Below is a small trained network, with its code and all its weights. Each question gives an input and a target symbol and asks what happens when units are switched off, that is, made to give their printed mean instead of their output.

import numpy as np


def w(rows, s, z=0):
    codes = np.array(rows[::2]) - 128.0
    scale = np.full(codes.shape[1], s)
    scale[-1] = z or s
    return codes * scale


def f(y):
    return y / 2 * (1 + np.tanh(0.7978845608 * (y + 0.044715 * y**3)))


def softmax(a):
    e = np.exp(a - a.max(-1, keepdims=True))
    return e / e.sum(-1, keepdims=True)


def log_softmax(a):
    a = a - a.max(-1, keepdims=True)
    return a - np.log(np.exp(a).sum(-1, keepdims=True))


def net(x, mask):
    ids = ['αβδεηθμξσφ'.index(c) for c in x.split()]
    T = len(ids)
    res = E[ids] + P[:T]
    r = res
    for j in range(2):
        rows = slice(2 * j, 2 * j + 2)
        q, k, v = (r @ M[0][rows].T for M in (Q, K, V))
        z = softmax(np.where(np.tri(T) > 0, q @ k.T / 2**0.5, -1e9)) @ v
        o = O[0][rows]
        res = res + np.where(mask[j], z, o[:, -1]) @ o[:, :-1]
    y = f(res @ A[0][:, :-1].T + A[0][:, -1])
    res = res + np.where(mask[2:6], y, B[0][:, -1]) @ B[0][:, :-1]
    return log_softmax(res[-1] @ U[:, :-1].T + U[:, -1])


Q, K, V, O, A, B = {}, {}, {}, {}, {}, {}
E = w([
[90,125,132,75,141,142],'α',
[119,82,117,149,56,159],'β',
[132,69,86,216,12,155],'δ',
[139,129,4,123,95,141],'ε',
[84,231,154,183,49,79],'η',
[105,192,121,80,70,189],'θ',
[88,145,148,212,85,172],'μ',
[86,78,12,115,145,144],'ξ',
[141,6,141,132,103,160],'σ',
[46,70,154,221,165,99],'φ',
],0.016)
P = w([
[31,143,63,77,138,9],'0',
[86,123,102,149,175,140],'1',
[76,91,172,139,19,95],'2',
[181,186,110,134,192,89],'3',
[89,156,100,165,200,177],'4',
[64,110,151,143,31,92],'5',
[198,182,127,139,172,101],'6',
[108,162,102,174,208,192],'7',
[88,94,143,122,28,112],'8',
[203,175,138,156,156,126],'9',
[136,169,100,175,197,219],'10',
[64,103,131,121,65,98],'11',
],0.016)
Q[0] = w([
[46,126,67,57,32,175],'h1',
[133,206,33,163,254,166],'h1',
[63,124,67,91,7,21],'h2',
[159,246,88,168,184,224],'h2',
],0.0065)
K[0] = w([
[139,117,89,102,98,40],'h1',
[189,165,137,171,156,190],'h1',
[47,147,83,91,139,4],'h2',
[201,159,157,163,125,180],'h2',
],0.012)
V[0] = w([
[97,148,121,143,172,30],'h1',
[157,74,160,154,25,171],'h1',
[129,7,165,151,206,142],'h2',
[65,159,197,129,182,134],'h2',
],0.011)
O[0] = w([
[145,200,68,140,187,90,254],'h1',
[152,127,143,158,80,66,57],'h1',
[189,117,38,36,66,181,21],'h2',
[49,132,248,25,148,126,132],'h2',
],0.012,0.0066)
A[0] = w([
[178,55,65,128,254,146,91],'n1',
[147,122,123,191,137,128,2],'n2',
[92,147,122,195,32,52,133],'n3',
[15,70,108,125,116,127,243],'n4',
],0.0088,0.00082)
B[0] = w([
[53,155,159,127,75,93,197],'n1',
[239,45,58,146,172,17,184],'n2',
[89,26,151,73,163,146,249],'n3',
[254,202,144,179,74,126,204],'n4',
],0.0099,0.011)
U = w([
[170,136,156,153,191,163,192],'α',
[118,61,134,117,150,125,4],'β',
[142,110,97,186,152,145,21],'δ',
[154,124,145,71,173,137,236],'ε',
[118,102,176,136,137,110,33],'η',
[113,87,139,133,123,119,169],'θ',
[107,119,187,130,12,54,152],'μ',
[86,112,124,159,155,164,165],'ξ',
[146,168,162,190,97,178,196],'σ',
[32,76,107,138,81,172,176],'φ',
],0.011,0.0042)

Each question gives the input, a string of symbols that net reads in full, and the target symbol t.
The units are the heads (2 rows each of Q, K, V and O) and the neurons (one row each of A and B). Each row of codes is followed by its name. A weight is (code - 128) times the scale printed after its matrix; where a second scale follows, it is the last column's (O, A, B and U).
mask holds one flag per unit, heads first, then neurons. A switched-off unit (its flag False) gives its mean, the last column of its rows in O or B, instead of its output. The means were averaged over made-up inputs and are rounded, as every weight is.
A unit's drop is (log p(t) with every unit on - log p(t) with that unit switched off) / (log p(t) with every unit on - log p(t) with every unit switched off).
The circuit of an input: a set's keep is (log p(t) with only the set's units on - log p(t) with every unit switched off) / (log p(t) with every unit on - log p(t) with every unit switched off). Starting from all 6 units, units are removed one at a time, each time the one whose removal leaves the highest keep (on an exact tie, the one counted first), for as long as the keep stays at least 0.8.
units of the circuit, in order: the units of the circuit, biggest drop first
unit that matters most: the unit with the biggest drop
top k neurons: the k neurons with the biggest drops, biggest first
which heads matter: for each layer, one digit per head in row order, 1 if its drop is at least 0.15 and else 0, layers parted by /
input σ μ θ, target φ: units of the circuit, in order => [n4, h2]
input θ μ ε σ μ δ σ ξ, target φ: unit that matters most => h2
input σ ε η ξ ε σ ξ β η ε μ η, target φ: which heads matter => 01
input η ε ε μ ε μ, target α: which heads matter => 11
input η β φ, target α: top 2 neurons => [n4, n1]
input ε ξ μ μ σ μ β β, target σ: which heads matter => 10
input μ μ σ μ μ α μ β, target σ: top 3 neurons => [n3, n2, n4]
input η α β σ α η θ α σ μ σ ξ, target α: units of the circuit, in order => [h2, n4, h1]
input δ μ ε μ β α σ, target μ: units of the circuit, in order => [n3, n1]
input ε ξ η η ξ δ, target δ: units of the circuit, in order => [h2, n2]
input θ α β μ η β α ξ μ, target η: units of the circuit, in order => [h2, n3]
input σ μ σ σ ε β, target φ: top 2 neurons => [n2, n4]
input μ ε μ ξ, target φ: units of the circuit, in order => [n1, n4]
input η δ ε σ, target μ: units of the circuit, in order => [n1, h2]
input δ σ ξ β μ ε, target β: units of the circuit, in order => [n3, h2, h1, n2]
input ε μ ξ η μ σ, target δ: units of the circuit, in order => [h2, n2]
input φ μ σ μ σ η ε μ ε, target ε: which heads matter => 11
input θ σ μ ξ φ μ σ η ε η δ, target δ: units of the circuit, in order => [h2]
input φ α α μ η α, target ε: units of the circuit, in order => [h1, h2]
input μ θ σ σ σ β δ, target β: units of the circuit, in order => [h1, n3, n4, n1]
input μ σ ε δ μ ξ φ μ φ ξ μ ε, target μ: units of the circuit, in order => [h1]
input ε α β α μ θ ξ ε η, target δ: units of the circuit, in order => [h2, h1]
input φ ξ μ μ μ, target σ: units of the circuit, in order => [h2, n3, n4, h1]
input β ε μ β α, target σ: which heads matter => 10
input η μ δ, target α: which heads matter => 11
input η η η θ μ α σ ε, target φ: top 3 neurons => [n1, n4, n2]
input ε θ θ α ε ε μ ε, target σ: top neuron => [n3]
input σ θ μ β φ δ σ μ μ, target φ: top 3 neurons => [n4, n2, n3]
input δ μ β φ β μ, target β: top 2 neurons => [n3, n2]
